Below is a small trained network, with its code and all its weights. Each question gives an input and a target symbol and asks what happens when units are switched off, that is, made to give their printed mean instead of their output.

import numpy as np


def w(rows, s, z=0):
    codes = np.array(rows[::2]) - 128.0
    scale = np.full(codes.shape[1], s)
    scale[-1] = z or s
    return codes * scale


def norm(h):
    return h / np.sqrt((h * h).mean(-1, keepdims=True) + 1e-5)


def f(y):
    return np.maximum(y, 0)


def softmax(a):
    e = np.exp(a - a.max(-1, keepdims=True))
    return e / e.sum(-1, keepdims=True)


def log_softmax(a):
    a = a - a.max(-1, keepdims=True)
    return a - np.log(np.exp(a).sum(-1, keepdims=True))


def net(x, mask):
    ids = ['βδθμπτ'.index(c) for c in x.split()]
    T = len(ids)
    res = E[ids] + P[:T]
    u = 0
    for l in range(3):
        q, k, v = (norm(res) @ M[l].T for M in (Q, K, V))
        z = softmax(np.where(np.tri(T) > 0, q @ k.T / 4**0.5, -1e9)) @ v
        res = res + np.where(mask[u], z, O[l][:, -1]) @ O[l][:, :-1]
        u += 1
        y = f(norm(res) @ A[l][:, :-1].T + A[l][:, -1])
        res = res + np.where(mask[u : u + 8], y, B[l][:, -1]) @ B[l][:, :-1]
        u += 8
    return log_softmax(norm(res)[-1] @ U[:, :-1].T + U[:, -1])


Q, K, V, O, A, B = {}, {}, {}, {}, {}, {}
E = w([
[124,99,240,131,173,7,107],'β',
[242,201,215,150,96,53,132],'δ',
[94,106,100,112,80,97,2],'θ',
[86,109,106,60,30,106,47],'μ',
[229,159,159,134,201,228,130],'π',
[127,219,173,244,164,44,82],'τ',
],0.0077)
P = w([
[110,166,4,34,231,59,203],'0',
[128,184,134,109,123,67,125],'1',
[138,150,137,134,90,95,103],'2',
[124,132,124,153,72,110,92],'3',
[125,116,105,182,66,126,85],'4',
[119,111,100,183,58,137,77],'5',
],0.0044)
Q[0] = w([
[210,127,97,54,81,164,166],'0.h1',
[95,129,175,203,60,92,223],'0.h1',
[130,188,165,3,132,156,40],'0.h1',
[90,202,159,107,91,196,20],'0.h1',
],0.0035)
K[0] = w([
[98,136,135,90,41,198,167],'0.h1',
[88,239,145,181,120,2,209],'0.h1',
[238,42,17,92,140,143,203],'0.h1',
[194,86,56,166,140,148,124],'0.h1',
],0.0036)
V[0] = w([
[95,95,125,31,138,158,147],'0.h1',
[53,39,147,198,206,79,179],'0.h1',
[17,103,40,193,243,151,181],'0.h1',
[199,2,173,21,139,76,172],'0.h1',
],0.0036)
O[0] = w([
[112,154,225,61,161,39,59,78],'0.h1',
[57,183,195,49,80,142,1,72],'0.h1',
[111,159,145,228,122,64,45,3],'0.h1',
[217,6,35,100,121,102,110,163],'0.h1',
],0.0052,0.0026)
A[0] = w([
[219,110,120,179,86,165,71,71],'0.n1',
[235,132,53,95,148,207,202,52],'0.n2',
[181,118,225,148,172,178,110,254],'0.n3',
[185,191,157,225,161,118,74,187],'0.n4',
[165,150,176,131,134,131,64,132],'0.n5',
[172,138,123,164,87,67,150,136],'0.n6',
[111,144,145,146,150,90,156,111],'0.n7',
[122,56,118,45,105,95,2,106],'0.n8',
],0.0058,0.0015)
B[0] = w([
[95,183,191,50,93,100,118,189],'0.n1',
[67,114,111,145,74,203,43,221],'0.n2',
[113,89,91,177,100,69,149,211],'0.n3',
[104,32,99,82,101,88,169,219],'0.n4',
[168,124,104,99,89,167,178,171],'0.n5',
[156,157,180,78,161,129,122,191],'0.n6',
[237,159,71,173,174,44,128,154],'0.n7',
[135,106,138,199,117,255,159,254],'0.n8',
],0.0055,0.0059)
Q[1] = w([
[134,229,207,109,109,98,174],'1.h1',
[119,201,96,70,120,129,38],'1.h1',
[159,183,189,49,163,158,113],'1.h1',
[129,139,254,193,227,32,201],'1.h1',
],0.007)
K[1] = w([
[149,145,153,140,75,91,144],'1.h1',
[116,178,112,77,112,152,136],'1.h1',
[216,162,176,63,71,148,139],'1.h1',
[116,90,166,255,49,137,173],'1.h1',
],0.008)
V[1] = w([
[165,65,133,111,186,128,92],'1.h1',
[143,124,121,3,92,103,160],'1.h1',
[212,174,154,184,160,120,79],'1.h1',
[92,154,142,121,140,165,167],'1.h1',
],0.0059)
O[1] = w([
[185,171,74,122,93,61,78,252],'1.h1',
[119,69,69,253,189,95,161,149],'1.h1',
[65,200,135,141,122,175,46,147],'1.h1',
[140,197,159,134,66,118,202,28],'1.h1',
],0.0054,0.0028)
A[1] = w([
[177,172,102,40,181,45,138,163],'1.n1',
[38,181,124,188,121,118,129,103],'1.n2',
[141,151,140,169,160,20,108,249],'1.n3',
[194,118,198,58,170,3,160,148],'1.n4',
[86,158,175,174,49,122,102,156],'1.n5',
[96,136,153,103,119,221,104,149],'1.n6',
[38,101,137,168,169,203,140,26],'1.n7',
[141,91,157,99,172,115,45,82],'1.n8',
],0.0061,0.0019)
B[1] = w([
[68,200,223,69,219,54,113,187],'1.n1',
[174,23,114,152,35,158,126,143],'1.n2',
[180,202,181,120,68,168,122,243],'1.n3',
[71,250,156,102,24,63,187,253],'1.n4',
[231,55,73,86,192,94,156,188],'1.n5',
[12,142,66,181,201,46,174,198],'1.n6',
[90,171,106,165,31,121,253,141],'1.n7',
[156,95,121,193,37,143,217,172],'1.n8',
],0.0048,0.0053)
Q[2] = w([
[40,142,1,133,88,125,182],'2.h1',
[151,126,155,137,179,125,144],'2.h1',
[9,134,104,136,91,138,98],'2.h1',
[213,146,158,135,111,108,153],'2.h1',
],0.008)
K[2] = w([
[162,132,82,84,210,108,81],'2.h1',
[186,118,117,186,59,191,115],'2.h1',
[93,159,119,121,254,131,21],'2.h1',
[127,132,133,71,75,102,158],'2.h1',
],0.0076)
V[2] = w([
[87,82,217,177,2,66,133],'2.h1',
[150,177,213,144,99,198,168],'2.h1',
[103,165,65,126,93,94,151],'2.h1',
[6,110,75,135,18,77,144],'2.h1',
],0.0049)
O[2] = w([
[106,110,78,177,180,211,129,162],'2.h1',
[3,79,65,170,86,120,164,70],'2.h1',
[90,219,196,143,85,194,38,253],'2.h1',
[152,142,123,147,206,235,114,243],'2.h1',
],0.0052,0.0029)
A[2] = w([
[180,127,148,85,101,105,114,137],'2.n1',
[128,155,140,86,125,75,110,116],'2.n2',
[68,175,188,92,172,67,179,85],'2.n3',
[139,171,175,148,119,187,99,139],'2.n4',
[111,96,104,157,129,169,116,157],'2.n5',
[128,93,47,116,161,113,68,2],'2.n6',
[108,103,111,164,91,115,158,82],'2.n7',
[147,8,116,140,135,137,136,72],'2.n8',
],0.011,0.0038)
B[2] = w([
[63,192,174,136,162,120,157,229],'2.n1',
[146,187,207,161,130,72,126,220],'2.n2',
[140,237,246,72,172,71,55,223],'2.n3',
[126,65,57,84,129,72,145,254],'2.n4',
[101,195,211,106,163,97,130,200],'2.n5',
[159,79,179,203,19,187,60,148],'2.n6',
[157,68,77,138,109,66,124,183],'2.n7',
[201,105,143,150,254,158,171,184],'2.n8',
],0.0076,0.006)
U = w([
[123,188,204,84,100,90,131,239],'β',
[192,72,152,147,194,172,197,108],'δ',
[127,109,52,2,138,161,104,116],'θ',
[154,77,57,138,28,76,188,53],'μ',
[1,121,111,139,128,198,189,2],'π',
[140,101,143,171,58,215,47,62],'τ',
],0.0086,0.00094)

Each question gives the input, a string of symbols that net reads in full, and the target symbol t.
The units are the heads (4 rows each of Q, K, V and O) and the neurons (one row each of A and B). Each row of codes is followed by its name. A weight is (code - 128) times the scale printed after its matrix; where a second scale follows, it is the last column's (O, A, B and U).
mask holds one flag per unit, layer by layer, with each layer's heads first. A switched-off unit (its flag False) gives its mean, the last column of its rows in O or B, instead of its output. The means were averaged over made-up inputs and are rounded, as every weight is.
A unit's drop is (log p(t) with every unit on - log p(t) with that unit switched off) / (log p(t) with every unit on - log p(t) with every unit switched off).
The circuit of an input: a set's keep is (log p(t) with only the set's units on - log p(t) with every unit switched off) / (log p(t) with every unit on - log p(t) with every unit switched off). Starting from the 12 units with the biggest drops (on a tie, the unit counted first), units are removed one at a time, each time the one whose removal leaves the highest keep (on an exact tie, the one counted first), for as long as the keep stays at least 0.8.
units of the circuit, in order: the units of the circuit, biggest drop first
unit that matters most: the unit with the biggest drop
top k neurons: the k neurons with the biggest drops, biggest first
k most important neurons of layer l: the k neurons of layer l with the biggest drops, biggest first
drop when u is switched off: that unit's drop, to one decimal
input μ τ δ θ δ θ, target δ: units of the circuit, in order : (1.h1; 2.n8)
input θ θ τ θ τ, target μ: top 4 neurons : (0.n2; 0.n8; 0.n7; 1.n2)
input π τ π τ, target μ: top 4 neurons : (0.n2; 0.n8; 1.n2; 0.n7)
input θ π π, target θ: top neuron : (0.n2)
input δ β β β δ, target μ: top 2 neurons : (0.n8; 0.n2)
input θ π β μ, target θ: top 4 neurons : (0.n4; 0.n8; 2.n4; 1.n6)
input τ β τ μ μ τ, target δ: units of the circuit, in order : (1.n5; 0.n4; 2.n8; 1.n4)
input δ θ δ β θ, target μ: top 4 neurons : (0.n8; 0.n4; 0.n2; 1.n7)
input δ β μ β μ, target μ: top 3 neurons : (0.n4; 0.n8; 0.n2)
input μ μ π π μ, target δ: units of the circuit, in order : (1.h1; 2.n8)
input β μ τ μ τ τ, target δ: top 2 neurons : (1.n5; 0.n4)
input μ β θ β π, target δ: 2 most important neurons of layer 2 : (2.n8; 2.n5)
input δ μ τ μ π, target μ: top 3 neurons : (0.n2; 0.n4; 1.n7)
input θ π μ μ, target θ: unit that matters most : 0.n4
input δ τ π μ δ, target μ: top 2 neurons : (0.n2; 0.n8)
input δ β β θ β μ, target μ: top 3 neurons : (0.n8; 0.n4; 0.n2)
input τ μ π μ, target π: top 2 neurons : (0.n8; 0.n4)
input μ β δ β β, target δ: top 2 neurons : (0.n8; 2.n8)
input δ θ π, target μ: top 4 neurons : (0.n2; 0.n4; 0.n8; 1.n7)
input β β θ β β β, target δ: unit that matters most : 0.h1
input τ π θ, target π: 2 most important neurons of layer 0 : (0.n8; 0.n4)
input β π τ δ δ π, target τ: 2 most important neurons of layer 0 : (0.n3; 0.n8)
input δ μ δ β θ, target μ: 2 most important neurons of layer 0 : (0.n4; 0.n2)
input π β β, target μ: drop when 2.h1 is switched off : 0.4
input θ π β δ θ, target θ: drop when 2.h1 is switched off : 0.9
input μ μ τ δ π, target δ: drop when 2.n8 is switched off : 0.1
input β π β β δ μ, target τ: drop when 2.n6 is switched off : 0.3
input τ π θ β π, target π: most important neuron of layer 1 : (1.n7)
